Each row of numbers stands for one object and depends on some of the facts below. Use the named rows to name the rest.

There are 2 kinds of fact about the objects: Π, Δ.
Π: belongs to class; Δ: uses
[A AB AF AG AH AK AM AN AO AP AQ AT AU AX AY BA BC BE C E H I J K L N O S Z] Π 897
[AA AC AD AE AI AJ AL AR AS AV AW AZ B BB BD D F G M P Q R T U V W X Y] Π 89
[A AU] Δ AD
[AA] Δ O
[AA AG G] Δ AC
[AA AX P] Δ AN
[AB D H] Δ AE
[AB] Δ X
[AG G] Δ I
[AG] Δ U
[AU AW BC M] Δ AH
[AU E] Δ AO
[AU D] Δ AR
[AU] Δ AK
[AW] Δ AT
[AX] Δ AZ
[AX N] Δ F
[AX BC] Δ B
[BC] Δ V
[BC] Δ AJ
[BC G] Δ AQ
[D] Δ AV
[E H] Δ BD
[E N] Δ AF
[E M N] Δ C
[E M] Δ AI
[E] Δ BA
[G] Δ T
[G H M Z] Δ R
[G] Δ J
[H] Δ AL
[H W] Δ AM
[M] Δ AP
[M] Δ Q
[M] Δ BE
[M] Δ BB
[N] Δ K
[W] Δ L
[W] Δ AY
[Z] Δ Y
[Z] Δ AS
[Z] Δ S

Some objects and their rows:
BA: [  2   6  -1   8  16 -17   8   4  13 -19  -3   8 -22 -12  -1  -3 -15  13
   1]
Q: [ -4 -23 -10 -11  12  -2  -1   6  -1  20  21 -22  -5   6   2  -1  -3  17
 -12]
AJ: [ -3 -12  -6   5 -10   2 -11 -13 -26  22   8   7   1  17  17  -8  -2  -2
 -13]
AU: [-11  -1   4  10   3   2  14  -9  20 -11 -15  20  28 -41  12   6 -11   6
  26]
AO: [ -8   7  -4  12  12 -16  11 -14   9 -15  -3   6 -19 -18  -1   8 -24  11
 -12]
AK: [-19  11  -1  11   3 -12   6 -22   8 -12  -6   8  -1 -26   3  12 -23   7
 -11]
AR: [-24   4   1  -6 -15   1 -13  -4 -16  13   8  -9 -16 -20   6  18   6  16
 -16]
AX: [ 13   8  -2  28   5 -10   1   9   4  -4 -25  13  30   0   2 -13  -7 -24
  35]
F: [ 10   7 -24  11   4 -10 -23  11 -28  20   8  -1 -15  13  -2  -4  -3   4
  -3]
N: [ 17   0  -9  16  22 -10   7  21  16 -11 -16  19  13 -16   0  -9  -7   1
  34]
AF: [  8  13 -13  10  19 -26   6   5   8 -18  -5   8 -24  -2  -3  -4 -15   5
  -4]
BE: [ -1 -11  -3   4  18 -18  16  -6  24 -11   5 -15  -3   2   2  -6 -20   1
  -3]
L: [  1  26  29  -6 -21 -22  19   2  23 -19   5   7  -2  15 -14  10   0  11
  -4]
V: [ -2 -13  -7   4 -12   4  -9 -16 -27  24  10   9   3  17  18  -5  -1  -4
 -10]
J: [  2   5   6  -4   5  11   9 -21  13 -16 -15   1 -10  14  -7 -10  -6 -26
  -4]
AA: [  5   5  -5   1  -2  32 -17  14  -9  32  -8  -6  30   6 -13  -8   9 -23
  27]
AT: [  4  -6 -23   4 -11 -19  11 -19  18 -14   1  10  14  -6   2   5 -24  -7
 -21]
H: [  3   1  29  -8  -3   3  14  15  32 -23 -14  13  16 -16   8   0  15   1
  30]
X: [-17  -1   8 -20 -27  -3 -21  20  -9   5   4  -9 -17 -11  10  14  26   6
 -11]
P: [  6  13 -13   8  -5  12 -20  15 -21  33  -5  -7  23   9  -8  -7   5 -19
  21]

Which object is each row?
Some rows may be objects named above.
[ -1 -10   3 -18   2   9  -7  -6 -16   3  19 -22 -24  22  -5   2  11   8
 -19] => R
[  1 -10 -23   2 -10 -23   9 -19  17 -16   0   6  13 -10  -2   8 -22  -5
 -19] => AT
[  2   3   1   6   2  -6   7 -25   1 -14 -11   6  -9  20  11 -10 -14 -25
 -16] => AQ
[  4  -8 -26   4 -14 -24   9 -18  17 -14   0   9  14  -8   2   9 -21  -8
 -20] => AT
[  2  26 -10  22   2 -21  -4  -6  -6  -4 -15 -17  -4  18 -14  -3 -18 -32
  -4] => AN
[ -8   0  18  -7 -14  -7   2  15  25 -25 -17   3   4 -28  16  11  19 -12
  17] => AB
[-18  -4   4 -17 -25  -3 -20  20  -8   8   7  -9 -19 -12  12  15  24   4
 -12] => X
[-16  -9  11 -13 -19  16 -15  19  -4  14  -2   4  12 -36  18  14  25  18
  15] => D
[-16  10   2  11   3  -9  11 -20   7 -11  -5   7  -3 -24   3  11 -20   6
  -7] => AK
[-19 -10  13 -13 -20  17 -13  16  -5  13  -4   4  15 -36  17  13  20  14
  16] => D
[-27   8  -5   3  -5   7  -9 -18 -23  22  12  -2  -8 -18  -3  16  -7  26
 -16] => AD
[  4   8 -17  16  -3  -5 -23  10 -33  24   3  -4   2  18   0  -1   1  -8
   0] => AZ
[  5  -3  27 -10  -5   1  15  17  30 -22 -14  14  16 -15   8  -3  14   1
  31] => H
[ -4   0   1 -12   2  -2 -10  17 -12  11  15  -2 -28   3  -1   5   9  24
 -10] => BD
[  2  24  -6  11   1  -6  -3  -8   7  -6 -19 -14   4  14 -19  -8 -16 -36
   3] => O
[  8 -16   9  17  -1   1  13 -11   9  -4 -18  26  37  -5  20 -14  -7 -16
  26] => BC
[  7 -16   7 -13  -2  46  -4   6  -3  19  -6  13  24   7   1 -15  17 -10
  21] => G
[ 10  -8   4  11  24   1  14  16  22 -13 -12  24  12 -27   7  -6  -3  13
  36] => E
[  6   5  -6   9  18 -17  12   2  13 -20  -4   8 -20  -8  -1   0 -15  11
  -1] => BA
[  1   7 -12 -19  -4  33 -18  -5  -7  21  -2   1 -10  16 -19  -8   2 -20
 -14] => U
[  3  28 -11  19   3 -21  -1  -6  -2  -7 -13 -17  -4  17 -16  -2 -16 -35
  -6] => AN
[ -1  23  26  -9 -14 -23  17   1  22 -22   4   2 -17  15  -9   8   2   8
  -8] => AM
[-16   9   0  14   4 -14   7 -22   7 -12  -4   3  -1 -27   3  11 -23   8
  -9] => AK
[ -4   0  15 -16 -12   3  -7  14  -5   5  16  -6 -20   6  -1   5  22  16
  -8] => AL
[ 10   7   6  -4   3  30   6  -4  25 -11 -25  12  19   3 -15 -14   1 -35
  16] => AG
[-15   9   9  13   7   3  15 -16  10  -8 -11  14  20 -36   0  12 -17  10
   8] => A
[ 24 -11  20   0  10  17  17  -5  13 -38  -6  -7  29 -12  -6   2  23  -9
  22] => Z
[-10   0 -14   8   0 -20  10 -28   8 -12   4   0  -6  -1   7   3 -29  -2
 -25] => AH
[  8 -34  -1 -10  14  22   5  23   8  26   8   1  29 -13  12  -7  10  17
  30] => M
[  5   3 -11  10  22 -27  11   1  10 -19  -1  -5 -26   2   0  -2 -19   3
  -7] => C
[ -3 -13 -11  -5  14  -4  -5   9  -8  17  19 -10 -20   4   1  -3  -5  26
 -12] => AI
[-23   1   4 -13 -18   3 -17   8 -14  11   2  -7 -15 -21  12  17  15  12
 -11] => AV
[-21   2   6 -18 -19  -7 -19  11 -14   3   8 -12 -27  -6   8  17  22  10
 -20] => AE
[  3   8  26 -17 -27  11   6  26   9  19  14  14  21   7  -7   4  28  28
  20] => W
[  6   2 -12   7  23 -29   8   3   9 -17   2  -2 -26   1  -2  -2 -21   5
  -9] => C
[  4  29  -9  22   4 -22  -4  -6  -4  -9 -14 -14  -3  16 -16  -3 -19 -33
  -3] => AN
[ -5  12 -12 -11  -5  24 -17  -8 -15  22   2 -13 -15  25 -19  -7   4 -22
 -18] => AC
[ -1   6  -8 -19  -7  34 -19  -4  -7  17  -1  -4  -8  18 -20  -9   7 -19
 -10] => U
[  4 -24 -24  -6 -14  11  -3  -2   0  21   7  15  37 -14  12   4   2  13
  -2] => AW
[  7   1 -10  10  24 -30   9   3   8 -17   0  -3 -24   0  -1  -4 -19   4
  -9] => C
[ 19  -3  13   4  11  -3  13 -19   1 -43   2 -17   0   5 -12   7  17  -5
  -8] => S
[  2  10   0  -8   7  14   5 -21  14 -17 -12  -2 -17  20 -12 -11 -10 -33
 -13] => I
[  1   3 -12  13  -7  -7 -15  -5 -34  26   8   0  -1  23   9  -5   0  -8
 -10] => B
[ 15  10 -17  18  18 -26   3  13   6 -15  -8   7 -15  -1  -3  -3 -15   0
   2] => K
[  1  -6   2 -14  -4  28 -12  -9 -16  18   1   1  -9  21  -6  -9  11 -14
  -9] => T

The same objects again, as new rows of numbers:
Some rows with their names:
BD: [ -3  -1  11   8   3   3   5   8   2   1  -4  -3  17  -5  -6   0   4  -9
  -3   4   2   6  -1   7  -5  12  -3  -3 -18  11  -1  -3   6   7  -1]
AZ: [ -7 -16   5  19   1  -6   4  -1  13   7 -11  21  -2  12 -12  20   1 -15
  -6  11   9 -19 -10   4  -3   0   3  -2   4  -6 -14   6   3   2  -1]
AI: [ -3   3   8  10   0   5   2   5   2   7   0  -2  17  -8  -9   2   3  -9
   6   7   6   7   0  11  -1   9  -6  -4 -16   7  -7  -2   3   5  -6]
T: [-11   2  -7  13  -7  -9  11  -3   5  -4 -10 -21  20  12 -17   1 -17 -12
 -29   4  -7  -6  -4   0 -15  18   6   2  -5  -7 -10   8   4   7  -6]
BB: [ -4   6   0  16  -1   5   0  10   0  12   6  -6  11   1  -4   2  -1 -10
  11   8  16   4  -5  19  -1   5 -14  -1  -9   6 -18  -2   2   1 -13]
D: [ 14  -3   7  11  -6  -2  15  -6   6 -23 -19  -5   0 -20 -18  -8   3 -15
  -7   7  -6  -6 -13  -2  -2 -12  -3   2  -8   5  -2 -16  -7   9  -1]
G: [ -1   0  -1   5 -10  -2  28  -8  -3 -12  -7 -14   9   1 -26  -5 -17  -8
 -20   9   1  -4   0   2 -13  -2   9   7  -2  -1  -9  -1  -1   4   2]
M: [  2   6   4   5  -7   6  18   2  -7   4  -2  -1   6 -10 -19  -4  -8 -12
  10  13  15   2   0  11  -1 -10  -1   8  -4  10  -8 -12  -3  -1  -5]
AC: [ -2  -7  -2  21   1   0  13   1   5  -9   2  -4  14   7  -6  -3  -9   3
  -7  -2   2  -5   3  -3 -10  14   1 -11  -7  -5 -16   7   5   7   1]
AV: [ 18  -7   4  22  -2  -6  -6   2  15 -22 -22 -11  12 -24  -6   5  15 -15
 -15   2 -13  -8 -22  -6   3   0  -9  -4 -17   4 -10  -7  -6  13  -6]
AM: [ -8  -1   4 -11  13   0 -19  10 -10   0  -2  -8 -12   0  15  -2   3  10
 -12 -15  -1  -2  -5  -7   7   6   6   1   5   3  14   1   8  -1  -1]
AN: [ -7  -1  -9  -1   9 -10  -9 -11  -2  16  11  13 -13   7  13   4   6  17
  19 -16  -3 -11   3 -22  -3  -2   1  -9  10  -4   2   7  -2  -2   3]
Z: [ 13   0  -3 -18  -3  -6  10   3 -18   2   7   2 -16 -17  -5  -2   1  11
  -9  -8   1   5  15  -4  -2 -16   3  24  24   4  28   8 -11  -4  -3]
AG: [  1  11 -14  -4  -4   0  19  -7  -5 -15   7  -3  -6  -3   9 -10  -6  25
  -1  -9  -1  -3   8 -15   0 -12  13   2  23 -21  -6   3  -6  -9   7]
AH: [  2   4 -12 -13  -3   0 -21   3   3   8   8   2   0   7  17   6   7   7
   5   3  -4   7   1  -4   8  -4  -3  -2   5  -2   3   0  -6  -4   1]
E: [ -4  14   2 -24  -3   3   5 -11 -10   9   3  -1  -7 -10   1  -8   9   8
  18  -4  -2   8   9 -10   5 -13   5   4  11   2   9  -6  -6  -9   1]
BA: [ -4  17   4 -16   6   5 -11  -2  -1  17   7   1   7  -9  13  -1  20   9
  22 -10  -7  17   9  -9   7   5   0  -4  -2   1   9   1   1  -3   1]
K: [-10  13   7 -15   4   6  -8  -5   8  18  -6  18   6  -1  15  10  22   0
  22  -6  -3   7   6  -7  10  -2  13  -2  17 -13   7   5   2 -11  -1]
H: [ -3   7   1 -18   4  -2   4  -9 -10  -4   0  -5 -11 -10   3 -11   4   8
   2  -8  -5   0   0 -11  -2 -11   9   5  11   5  17  -6  -7  -4  -3]
AY: [-11  -5   9 -13  17   3 -23  23 -21   0 -10  -8 -22   9  21   7  -3  14
 -19 -16  11 -14 -10  -3   5   8  12   1   4   7  15  -2  14  -4   4]

Which object is each row?
Some rows may be objects named above.
[  0  13  -1 -10  -4   3 -20  -2  -2   9   4   1  -3   0  11  -2  11   7
  14  -5  -9   6   7  -7  14  -1  -5  -6   2  -2   4   3   0  -3   4] => AO
[  1   4   3   4 -11   6  17   2  -8   5  -2  -7   4 -10 -22  -6  -8  -9
   5  12  15   1  -2  14  -4  -8  -2   6  -3   8  -8 -11  -4   0  -3] => M
[ -2  -4   7   8   8  -1   8   5   2  -3  -6 -10  17  -5  -8  -4  -1 -12
 -14  -2  -7   4  -8   7 -12  18  -3  -4 -23  14   4  -3   4  12  -6] => AL
[ 10  -4  -4  31  -3   8  21  11  12 -26   3   0  19   4   4  -6 -10  11
  -6   1   8   1   3  10   0  14   5 -12  -1 -21 -29   8   7   3   7] => U
[ -6  17  -2 -14 -21  -2 -15 -19 -15  -4 -14   0 -40  16  -7  -6 -21  -1
   9  12 -20  -1  25  -2  27 -20  -7  -5  11 -13   8  -2   7 -16   9] => A
[ -6  16   3 -19  -1   3   8 -14  -4  12  -2   9  -5 -12  -1  -1  13   1
  19   0   0  -1   6 -10   5 -19  16   7  20  -4  11  -7  -5 -12   5] => N
[ 10 -14 -37  -5  -3  -1 -28  20  10  15   5  16   9  12  33   1   1   4
   6  26 -10  22   5  -9   2  -3  10  -3   4   8   1 -14 -13   0   5] => AT
[ -8 -20  10  25  23  -6   7  -5  35 -44  -1  13   6  13  13 -26 -14 -21
   4  -3 -14  13 -17  31  -6   8 -13  -9 -17   6  -3   1   3   9 -13] => X
[ -4 -11   1  14   0  -6  26 -12  -6   7   0  10 -11  -1 -25   2  -6  -1
   8   0   7 -21   1 -10 -19 -12   7  -9  -4   8  -8  -8   1   4   8] => P
[ -1  -7  -3  21   1   1  14   3   7  -9   0  -6  15   7  -8  -4  -8   2
  -9   0   0  -3   4  -1 -11  15   1  -8 -10  -5 -18   5   6   8   3] => AC
[ -2  10 -14  -2   2  -4  -4  -5   2  -7   6  -8   4   7  16  -6  -3  19
  -4 -11  -7   2   4 -13   1   8   6  -2  14 -17  -6  12  -2  -4   0] => I
[ -4  -2   0  -8  15  -8   7 -17  15 -31   5   9 -18   1  18 -29  -5  -3
   8 -14 -14   9 -11   3  -1 -17   0   0  10   3  14  -4  -8  -6  -7] => AB
[ 15 -10  -4  -7   4  -5  -9  12 -12   5  10   8 -11  -9   8   6   4  14
 -12 -12  -2  11  12  -1   2   0  -8  19  21   3  29  20  -7   1  -4] => S
[ -2   1   6   9  -3   7   3   6   1   5   0  -4  15  -4  -7   1   3 -11
   9   6   8   6   1  12  -1   9  -6  -1 -15   8  -7  -3   2   2  -8] => AI
[  1  -5   3  11   0  -1   7   7   2  -2  -3  -5  12  -1 -10   2  -6  -8
 -10   6   3   3  -2  12  -8  10  -3   5  -8   6  -4   5   4   7  -4] => R

